Here is a tiny trained network, its code and every weight. The questions are about switching its units off for an input and a class, where a switched-off unit gives its printed mean instead of its output.

import numpy as np


def w(rows, s, z=0):
    codes = np.array(rows[::2]) - 128.0
    scale = np.full(codes.shape[1], s)
    scale[-1] = z or s
    return codes * scale


def f(y):
    return np.maximum(y, 0)


def log_softmax(a):
    a = a - a.max(-1, keepdims=True)
    return a - np.log(np.exp(a).sum(-1, keepdims=True))


def net(x, mask):
    res = np.array(x, float).reshape(1, 7) / 4 @ E
    y = f(res @ A[0][:, :-1].T + A[0][:, -1])
    res = res + np.where(mask, y, B[0][:, -1]) @ B[0][:, :-1]
    return log_softmax(res[-1] @ U[:, :-1].T + U[:, -1])


A, B = {}, {}
E = w([
[99,150,249,132,170,72,156],'x0',
[127,128,129,128,128,130,127],'x1',
[127,166,169,92,173,241,100],'x2',
[55,107,77,153,216,129,160],'x3',
[149,183,88,38,136,94,189],'x4',
[33,156,113,83,91,109,47],'x5',
[167,213,95,177,147,109,81],'x6',
],0.011)
A[0] = w([
[178,120,120,183,169,166,227,108],'N1',
[54,100,64,130,188,141,139,104],'N2',
[105,62,133,86,107,169,161,243],'N3',
[57,163,118,98,128,85,57,106],'N4',
[143,91,183,167,142,118,89,167],'N5',
[135,172,193,73,189,49,166,118],'N6',
[163,139,149,115,93,129,109,50],'N7',
[135,144,73,46,137,104,179,85],'N8',
[130,194,121,86,146,106,160,120],'N9',
[125,148,145,147,130,74,133,113],'N10',
[129,151,139,83,156,214,111,64],'N11',
[149,123,149,127,78,160,170,142],'N12',
[187,76,112,142,163,146,103,105],'N13',
[174,93,7,111,128,161,94,101],'N14',
[187,173,131,169,154,120,149,172],'N15',
[104,141,135,85,115,84,76,97],'N16',
[109,127,144,57,104,131,81,68],'N17',
[107,122,109,126,80,64,143,94],'N18',
[73,155,76,102,89,131,85,98],'N19',
[132,178,78,176,120,142,99,144],'N20',
[116,143,143,99,166,172,102,76],'N21',
[67,162,147,106,124,101,88,131],'N22',
[164,148,154,150,81,146,160,111],'N23',
[102,117,88,134,214,138,157,85],'N24',
[211,122,140,149,168,137,173,73],'N25',
[119,187,185,107,216,208,115,94],'N26',
[155,223,105,162,164,103,71,255],'N27',
[143,109,115,154,121,59,127,97],'N28',
[156,138,162,99,88,162,120,76],'N29',
[124,150,113,117,140,197,121,81],'N30',
[151,122,81,87,144,205,96,111],'N31',
[140,165,85,159,144,111,166,202],'N32',
[144,133,127,46,134,118,183,138],'N33',
[109,106,113,169,115,43,126,84],'N34',
[117,101,62,167,88,69,148,71],'N35',
[127,157,77,101,91,151,173,128],'N36',
[77,141,100,211,216,137,170,144],'N37',
[69,73,175,98,94,130,182,251],'N38',
[186,108,116,105,65,136,95,123],'N39',
[140,178,99,99,134,127,183,108],'N40',
[147,178,175,147,197,49,81,153],'N41',
[64,130,78,133,176,122,137,66],'N42',
[104,170,249,134,196,130,106,82],'N43',
[152,140,202,110,41,115,105,117],'N44',
[117,31,143,206,149,158,71,121],'N45',
],0.012,0.008)
B[0] = w([
[197,100,187,150,176,79,77,195],'N1',
[145,203,172,78,142,72,124,186],'N2',
[135,139,36,108,236,188,125,217],'N3',
[176,82,163,155,158,104,95,202],'N4',
[88,136,142,124,103,181,93,197],'N5',
[102,104,216,104,82,202,146,219],'N6',
[97,157,134,113,128,63,150,146],'N7',
[94,168,130,185,95,155,90,179],'N8',
[71,132,152,189,101,160,79,175],'N9',
[152,131,99,98,104,147,167,164],'N10',
[172,134,66,216,102,78,191,178],'N11',
[127,134,105,131,187,99,105,169],'N12',
[120,104,156,139,125,140,120,161],'N13',
[108,78,255,12,81,176,189,211],'N14',
[114,82,80,114,191,116,90,190],'N15',
[150,100,122,141,168,89,109,172],'N16',
[129,128,140,164,150,95,140,164],'N17',
[187,135,76,195,97,126,164,169],'N18',
[199,51,166,137,170,102,86,186],'N19',
[109,131,100,93,155,184,128,190],'N20',
[182,144,75,181,73,88,149,162],'N21',
[201,44,196,152,184,116,74,190],'N22',
[149,148,140,115,157,79,109,162],'N23',
[134,169,149,99,102,70,96,171],'N24',
[164,81,188,175,154,86,100,178],'N25',
[177,126,70,187,93,100,202,215],'N26',
[115,144,30,117,213,179,140,248],'N27',
[157,107,82,158,83,112,172,165],'N28',
[143,155,120,118,128,73,145,160],'N29',
[163,139,96,139,54,117,189,163],'N30',
[128,89,127,113,65,137,172,188],'N31',
[152,121,132,114,145,165,127,186],'N32',
[93,147,130,172,122,164,73,187],'N33',
[168,157,80,157,50,138,177,178],'N34',
[158,148,92,169,93,141,210,177],'N35',
[91,107,176,155,87,159,75,169],'N36',
[157,166,161,77,127,116,123,206],'N37',
[182,140,51,92,181,187,137,236],'N38',
[144,194,161,52,111,111,112,180],'N39',
[94,143,135,190,102,143,73,166],'N40',
[101,107,110,52,121,173,159,216],'N41',
[153,164,166,110,105,89,118,165],'N42',
[143,107,148,82,48,159,157,228],'N43',
[133,195,137,98,148,105,138,202],'N44',
[59,186,175,194,92,159,79,217],'N45',
],0.0082,0.015)
U = w([
[179,111,108,191,91,96,202,81],'0',
[132,59,191,76,97,166,152,122],'1',
[184,35,175,164,196,71,74,97],'2',
[150,250,169,73,160,44,116,97],'3',
[137,124,85,114,211,175,122,166],'4',
[85,155,168,212,97,176,49,109],'5',
[158,127,128,125,156,147,120,252],'6',
[74,107,83,125,194,111,120,104],'7',
],0.012)

Each question gives the input, the list of numbers given to net, and the class t.
The units are the neurons (one row each of A and B). Each row of codes is followed by its name. A weight is (code - 128) times the scale printed after its matrix; where a second scale follows, it is the last column's (A, B and U).
mask holds one flag per neuron, in row order. A switched-off neuron (its flag False) gives its mean, the last column of its row in B, instead of its output. The means were averaged over made-up inputs and are rounded, as every weight is.
A unit's drop is (log p(t) with every unit on - log p(t) with that unit switched off) / (log p(t) with every unit on - log p(t) with every unit switched off).
The circuit of an input: a set's keep is (log p(t) with only the set's units on - log p(t) with every unit switched off) / (log p(t) with every unit on - log p(t) with every unit switched off). Starting from the 12 units with the biggest drops (on a tie, the unit counted first), units are removed one at a time, each time the one whose removal leaves the highest keep (on an exact tie, the one counted first), for as long as the keep stays at least 0.8.
units of the circuit, in order: the units of the circuit, biggest drop first
unit that matters most: the unit with the biggest drop
k most important neurons: the k neurons with the biggest drops, biggest first
drop of u: that unit's drop, to one decimal
input [7,-1,7,5,-2,8,4], class 2: units of the circuit, in order => [N22]
input [1,1,7,8,8,0,-2], class 3: 4 most important neurons => [N2; N24; N37; N42]
input [-7,4,-3,-6,-8,2,-6], class 5: 3 most important neurons => [N45; N41; N43]
input [-2,-5,4,0,-4,-5,4], class 2: units of the circuit, in order => [N1; N25]
input [0,-5,-3,5,-7,0,-8], class 4: 2 most important neurons => [N38; N3]
input [5,7,6,-7,3,7,3], class 2: 4 most important neurons => [N22; N4; N16; N19]
input [-5,2,7,7,-3,0,-2], class 0: units of the circuit, in order => [N11; N26]
input [-6,2,4,7,3,-3,3], class 3: units of the circuit, in order => [N2; N24]
input [7,2,4,5,6,-7,-3], class 1: 4 most important neurons => [N6; N43; N22; N4]
input [-8,-6,-2,-5,-4,4,8], class 1: 2 most important neurons => [N14; N3]
input [1,4,-2,-1,7,-1,6], class 5: units of the circuit, in order => [N9; N40]
input [5,-4,3,7,-4,-6,-3], class 3: 2 most important neurons => [N37; N24]
input [-7,-4,7,-2,2,7,4], class 0: units of the circuit, in order => [N11; N30]
input [4,-8,8,8,-1,5,8], class 0: unit that matters most => N26
input [6,0,6,-2,0,5,2], class 0: 4 most important neurons => [N26; N14; N11; N21]
input [1,3,-2,7,-6,8,-1], class 2: 2 most important neurons => [N22; N4]
input [4,5,4,-2,5,2,3], class 5: 2 most important neurons => [N9; N14]
input [-3,4,-3,2,0,3,-6], class 4: 2 most important neurons => [N3; N38]
input [7,4,-5,8,2,-8,-7], class 2: 2 most important neurons => [N1; N25]
input [8,-7,-7,2,7,-4,-1], class 1: units of the circuit, in order => [N6]
input [8,-6,-5,8,5,-7,4], class 1: 2 most important neurons => [N6; N41]
input [3,-5,8,-7,7,4,-7], class 0: units of the circuit, in order => [N11; N26]
input [-8,8,5,3,6,4,6], class 1: drop of N14 => 1.0
input [0,6,0,0,-6,-6,0], class 2: drop of N16 => -0.1
input [4,1,3,5,-8,1,-6], class 5: drop of N27 => 0.4
